Below are the code and all the weights of a small trained network. Each question names an input and a class and asks about switching units off, where a switched-off unit gives its printed mean instead of its output.

import numpy as np


def w(rows, s, z=0):
    codes = np.array(rows[::2]) - 128.0
    scale = np.full(codes.shape[1], s)
    scale[-1] = z or s
    return codes * scale


def f(y):
    return np.maximum(y, 0)


def log_softmax(a):
    a = a - a.max(-1, keepdims=True)
    return a - np.log(np.exp(a).sum(-1, keepdims=True))


def net(x, mask):
    res = np.array(x, float).reshape(1, 4) / 4 @ E
    y = f(res @ A[0][:, :-1].T + A[0][:, -1])
    res = res + np.where(mask, y, B[0][:, -1]) @ B[0][:, :-1]
    return log_softmax(res[-1] @ U[:, :-1].T + U[:, -1])


A, B = {}, {}
E = w([
[163,215,199,152,113,158,206,177,122,175,87,11],'x0',
[170,123,135,101,76,67,56,208,185,174,88,146],'x1',
[211,167,111,188,103,76,82,68,56,123,129,82],'x2',
[127,96,223,161,204,129,81,89,162,73,78,97],'x3',
],0.013)
A[0] = w([
[132,97,217,134,191,127,41,77,166,40,79,127,6],'n0',
[89,134,87,155,162,251,223,23,19,44,189,136,56],'n1',
[141,108,1,88,116,156,123,126,141,164,218,138,22],'n2',
[153,169,117,92,137,96,106,173,141,180,50,135,64],'n3',
[217,154,121,179,109,80,100,110,46,97,169,134,175],'n4',
[193,104,138,89,74,35,73,167,198,199,95,122,98],'n5',
[75,141,113,56,134,168,183,227,175,126,110,188,241],'n6',
[140,150,30,59,47,133,188,151,73,198,218,138,2],'n7',
[141,127,117,106,112,81,50,166,140,140,88,189,44],'n8',
[120,74,85,131,155,61,65,89,101,74,173,165,91],'n9',
[186,138,87,169,118,81,136,148,74,137,193,121,77],'n10',
[165,120,124,173,99,33,64,78,56,186,124,123,192],'n11',
[163,194,151,139,84,157,238,174,103,185,115,101,173],'n12',
[111,57,71,84,149,62,86,105,147,99,180,165,165],'n13',
[57,16,154,56,140,200,147,197,187,109,151,103,106],'n14',
[182,86,128,135,164,95,81,103,80,114,115,69,108],'n15',
[172,180,184,145,158,158,175,150,106,182,54,73,76],'n16',
[79,98,36,107,115,70,93,54,159,73,218,207,160],'n17',
[212,180,91,180,104,86,119,77,82,121,119,140,187],'n18',
],0.01,0.0025)
B[0] = w([
[164,2,108,90,191,199,50,58,175,83,56,20,204],'n0',
[198,115,212,40,43,25,53,210,24,53,188,205,250],'n1',
[166,133,89,171,190,120,24,73,186,102,83,94,197],'n2',
[116,139,157,114,80,78,58,187,120,116,122,125,177],'n3',
[131,116,147,175,155,194,209,91,108,189,152,224,212],'n4',
[199,67,208,97,66,69,64,211,30,116,157,157,214],'n5',
[118,107,207,217,184,175,189,128,137,125,196,228,219],'n6',
[174,53,70,165,187,192,70,13,222,13,80,42,229],'n7',
[143,162,187,59,42,60,129,175,70,49,145,109,182],'n8',
[77,233,112,53,149,97,138,114,147,207,72,65,201],'n9',
[122,59,151,189,135,198,95,102,140,97,129,134,185],'n10',
[109,80,159,184,164,145,180,108,148,173,227,193,211],'n11',
[62,187,78,61,122,88,119,143,149,198,78,97,240],'n12',
[104,186,133,107,179,66,193,168,118,165,67,101,206],'n13',
[107,132,205,222,168,194,159,135,182,189,213,199,215],'n14',
[109,111,174,148,204,193,145,108,178,132,185,162,177],'n15',
[88,196,73,89,150,83,124,153,155,181,36,64,235],'n16',
[97,226,88,75,138,100,144,113,123,189,93,119,236],'n17',
[75,114,176,180,118,156,215,133,161,135,177,185,211],'n18',
],0.0086,0.021)
U = w([
[83,106,156,202,168,187,246,107,123,169,207,222,233],'0',
[71,227,66,90,137,83,180,121,102,208,72,86,97],'1',
[192,110,158,88,55,62,95,168,23,47,171,172,9],'2',
[158,45,92,157,185,188,73,44,162,45,78,60,76],'3',
],0.014,0.0013)

Each question gives the input, the list of numbers given to net, and the class t.
The units are the neurons (one row each of A and B). Each row of codes is followed by its name. A weight is (code - 128) times the scale printed after its matrix; where a second scale follows, it is the last column's (A, B and U).
mask holds one flag per neuron, in row order. A switched-off neuron (its flag False) gives its mean, the last column of its row in B, instead of its output. The means were averaged over made-up inputs and are rounded, as every weight is.
A unit's drop is (log p(t) with every unit on - log p(t) with that unit switched off) / (log p(t) with every unit on - log p(t) with every unit switched off).
The circuit of an input: a set's keep is (log p(t) with only the set's units on - log p(t) with every unit switched off) / (log p(t) with every unit on - log p(t) with every unit switched off). Starting from the 12 units with the biggest drops (on a tie, the unit counted first), units are removed one at a time, each time the one whose removal leaves the highest keep (on an exact tie, the one counted first), for as long as the keep stays at least 0.8.
units of the circuit, in order: the units of the circuit, biggest drop first
most important unit: the unit with the biggest drop
k most important neurons: the k neurons with the biggest drops, biggest first
drop of u: that unit's drop, to one decimal
input [6,5,-8,-8], class 0: units of the circuit, in order -> n6
input [-4,-5,1,-1], class 2: 2 most important neurons -> n1; n16
input [4,5,5,-3], class 0: 2 most important neurons -> n1; n11
input [0,4,-5,6], class 3: 4 most important neurons -> n0; n1; n4; n18
input [-5,7,-6,4], class 2: 2 most important neurons -> n8; n5
input [5,8,8,-2], class 0: 3 most important neurons -> n11; n1; n4
input [1,7,-6,-7], class 2: 3 most important neurons -> n5; n8; n0
input [1,-2,8,8], class 0: 3 most important neurons -> n4; n7; n11
input [-8,7,-1,-5], class 1: 3 most important neurons -> n17; n9; n13
input [4,-8,3,7], class 2: 2 most important neurons -> n1; n7
input [6,-5,-4,6], class 1: 2 most important neurons -> n7; n16
input [1,6,2,-7], class 3: 3 most important neurons -> n7; n1; n2
input [-7,5,5,6], class 1: drop of n7 -> 0.2
input [-8,-6,6,6], class 1: most important unit -> n9
input [-2,-7,-1,3], class 2: drop of n1 -> 0.6
input [-4,-8,-5,0], class 2: drop of n1 -> 1.8
